X =
array([[-1.32,  1.65, -2.60,  2.74, -0.72,  3.05, -0.59, -2.14, -1.78,
        -0.40,  6.27, -2.77, -1.13],
       [ 1.33, -1.14, -1.45, -2.55,  1.00, -3.91, -1.38,  0.56,  2.99,
         2.09, -4.84,  2.13, -1.63],
       [ 3.49,  2.01, -3.26,  0.64,  1.77, -1.94,  0.98, -1.93, -1.27,
         0.84, -4.32, -2.18,  0.52],
       [ 2.86,  3.35, -3.51,  2.18,  0.58,  0.90,  0.04, -1.80, -2.52,
         1.28,  0.65, -4.06, -0.86],
       [-2.35, -0.59, -1.95,  0.14, -0.93,  0.83, -2.41, -0.54,  1.63,
         0.89,  4.77,  0.42, -2.90],
       [ 0.57,  2.27, -2.20,  2.06, -0.50,  2.22, -0.74, -1.06, -1.77,
         0.81,  3.93, -3.01, -1.47],
       [-0.38,  0.86, -0.78,  2.14,  0.49,  1.39,  2.07, -2.30, -2.41,
        -2.26,  1.11, -1.77,  2.35],
       [ 2.35, -0.51,  0.71, -2.81,  0.35, -3.00, -1.46,  2.55,  2.37,
         2.80, -4.91,  1.75, -1.74],
       [ 3.09,  2.06, -3.05,  0.00,  0.62, -1.21, -1.33, -0.26, -0.04,
         2.80, -1.69, -1.91, -2.30],
       [-2.70, -3.08, -0.53, -2.21,  0.04, -2.36, -1.61,  0.01,  3.82,
         0.14, -0.40,  3.73, -1.38],
       [ 1.75,  0.07, -0.49, -0.37,  1.43, -2.08,  1.61, -0.86, -0.37,
        -0.54, -4.79,  0.08,  1.87],
       [-3.17, -3.09, -2.66, -1.65,  0.57, -2.82, -1.58, -1.77,  3.93,
        -0.26, -0.04,  3.43, -1.45],
       [ 1.59,  2.70, -2.09,  0.76, -1.39,  2.02, -3.35,  1.29, -0.24,
         3.86,  4.62, -2.78, -4.78],
       [-0.55, -0.69,  1.40,  0.65,  0.82, -0.08,  2.89, -1.23, -1.42,
        -2.97, -2.05,  0.34,  3.78],
       [-0.75, -0.88,  5.47, -0.45, -1.03,  1.71,  1.50,  2.72, -0.93,
        -1.58,  0.01,  1.14,  2.36],
       [-1.14, -1.87,  3.03, -2.09, -0.93, -0.45, -1.11,  2.77,  2.13,
         0.63, -0.26,  2.70, -0.80]])
Indices start at 0.
(0, 0) = -1.32
(0, 6) = -0.59
(8, 7) = -0.26
(0, 2) = -2.60
(7, 5) = -3.00
(1, 9) = 2.09
(6, 8) = -2.41
(5, 3) = 2.06
(3, 12) = -0.86
(2, 5) = -1.94
(15, 7) = 2.77
(7, 8) = 2.37
(1, 7) = 0.56
(13, 1) = -0.69
(10, 4) = 1.43
(9, 6) = -1.61
(4, 8) = 1.63
(5, 6) = -0.74
(11, 2) = -2.66
(0, 3) = 2.74
(3, 10) = 0.65
(11, 11) = 3.43
(3, 11) = -4.06
(1, 2) = -1.45
(5, 0) = 0.57
(15, 0) = -1.14
(13, 11) = 0.34
(7, 9) = 2.80
(2, 10) = -4.32
(4, 9) = 0.89
(7, 6) = -1.46
(10, 9) = -0.54
(8, 6) = -1.33

A =
[[-0.89 -2.67 -1.55 -0.96  3.30  0.23 -0.96 -2.92 -1.26  2.00  0.67  0.14]
 [ 2.13 -1.41 -0.30 -0.78  2.96 -1.52 -1.74  0.58 -6.27 -0.64 -1.09 -0.04]
 [-3.30 -0.72  1.22  0.55  0.82 -1.78  1.76  0.36 -1.29  0.42  0.71 -0.04]
 [-0.91  0.51 -1.93 -0.80  0.69 -1.95  2.97  0.72  0.25  0.53  2.64  0.41]
 [ 2.71 -0.72 -3.03 -4.17  1.14  2.21 -0.38 -3.45 -0.08  0.42  0.71 -0.85]
 [-2.86 -0.66  0.04  0.02  0.82 -2.30  2.16  0.36 -1.29  0.42  1.54 -0.04]
 [-3.22 -0.72  0.95  0.40  0.82 -1.84  1.76  0.36 -1.29  0.42  0.76 -0.04]
 [-0.92 -0.72  2.18  0.83  0.08 -0.93  3.35  0.02 -1.29  3.36 -0.61 -0.04]]
Indices start at 0.
(0, 0): -0.89
(7, 1): -0.72
(0, 7): -2.92
(4, 6): -0.38
(7, 6): 3.35
(4, 1): -0.72
(6, 8): -1.29
(5, 9): 0.42
(0, 11): 0.14
(1, 6): -1.74
(0, 3): -0.96
(4, 0): 2.71
(1, 0): 2.13
(5, 7): 0.36
(5, 3): 0.02
(1, 9): -0.64
(4, 10): 0.71
(7, 8): -1.29
(2, 8): -1.29
(7, 9): 3.36
(6, 9): 0.42
(3, 0): -0.91
(7, 5): -0.93
(0, 1): -2.67
(2, 10): 0.71
(1, 8): -6.27
(1, 1): -1.41
(0, 2): -1.55
(1, 4): 2.96
(4, 4): 1.14
(2, 1): -0.72
(0, 10): 0.67

a = [-0.6 -0.2 -1.1 -1.7  2.0  0.8 -0.1  1.5  1.7]
a[-9]	-0.6
a[-4]	0.8
a[-3]	-0.1
a[-2]	1.5
a[-8]	-0.2
a[8]	1.7

M = [66, 114, 96, 170, 72, 112, 53, 71, 200, 110, 28, 49]
M[0]: 66
M[9]: 110
M[6]: 53
M[8]: 200
